Bedo: [121  82  89 150 118 135  89 154 182 175  87  74]
zukip: [119 130 144 170 145 133 152 149 187 144 155 126]
putuf: [ 75 155  99 153 127 108 128 119 149 104 124 172]
zupe: [109 153 196 137 108 128 149 119 127 105 141  87]
duzu: [139 158 159 152 135 158 150 130 138 156 155 150]
back: [149 119 128 108 127] : putuf
back: [89 82] : Bedo
back: [150  89  82 121] : Bedo
back: [127 153  99 155] : putuf
back: [127 119] : zupe
back: [149 152 133 145 170] : zukip
back: [170 144 130 119] : zukip

Luz: [ 58 110 153 161 145 114 134 123 106 109 113  83  69 159 101  66 126 124
  72 100 124  94 130 120]
pifip: [ 97 144 131  97 102 117 112  98  82  93 118  65  88 127  74  68 171 113
  96 121 131 123 156 163]
Dunop: [118 140 141 145 146  94 130 132 123 133 111  78 101 150 110  98  75 154
  71 120 108 105 107 103]
dopo: [134 111 141 136 116 111 137 124 135 142 125  98 129 108  99 116 115 135
 104 137 140 124 143 134]
renes: [128 120 147 133 107 117 131 129 130 145 127  98  99 129 108 116 124 140
 119 140 141 132 138 143]
sus: [126 118 143 148 118 117 135 131 131 132 118 100  87 141 109 110 119 131
 116 130 141 122 139 138]
vabof: [ 58 110 153 161 145 103 134 123 106 109 113  83  69 159 101  66 126 124
  72 100 124  94 130 120]
back: [116 108 129  99  98] : renes
back: [141 140 119] : renes
back: [ 74 127  88  65 118] : pifip

leza: [133 136 118 118 126  97 142 127 127 112 148 124 128 133 121 125 117 126
 126 135 120 128 110 127 133 110 150 140 134 117 142 124 127 119 133 119
 139 117 123  92 139 115 122 118 111 131 119 136 138 113 130 121 122 120
 130 138 132 151 119 133 140 141]
Tas: [120 129 123 120 111 127 116 126 124 128 135 124  96 148 144 125 100 136
 115 128 124 113 131 116 125 130 136 137 149 130 142 123 127 117 142 127
 129 139 130 110 133 120 137 153 111 149 135 127 138 118 139 120 105 125
 115 133 133 116 119 141  97 134]
tirig: [161 136 126 136 113 164 105 155 114 130 112 107  92 142 139 126  79 142
 135 124 129 110 121 120 126 141 138 138 174 130 144 121 104  74 156 127
 123 143 116 120 137 113 128 160 104 161 136 117 138  99 157 121  60 130
 101 124 137 114 123 150  78 130]
musul: [128 127 141 137 125 126 135 131 127 131 120 130 156 133 144 157 121 124
 119  98 119 126 121 130 124 139  95 138 122 131 141  82 136 127 144 153
 125 135 144 141 113 135 147 112 111 141 137 139 128 113 155 100 143 126
 114 112 111 131 131 124 109 124]
back: [139 142  92 107 112 130 114 155 105 164 113] : tirig
back: [142  92 107 112 130 114 155 105 164 113 136] : tirig
back: [ 82 141 131 122 138  95 139 124 130 121 126 119] : musul
back: [137 141 111 112 147 135] : musul
back: [144 130 174 138] : tirig
back: [126 139 142  92 107 112 130 114 155 105] : tirig

Nur: [116 165 123 134 140 136]
Guduf: [138 143 112 130 154 156]
mevi: [158 122 176 106 140 128]
siz: [132  91 159  88 117 118]
gokeg: [151 107 187  90  97 100]
kom: [121 112 136 122 165  70]
Forer: [122 158 130 120 135 157]
back: [136 140 134 123 165] : Nur
back: [154 130 112 143] : Guduf
q: [122 158 130 120 135 157] : Forer

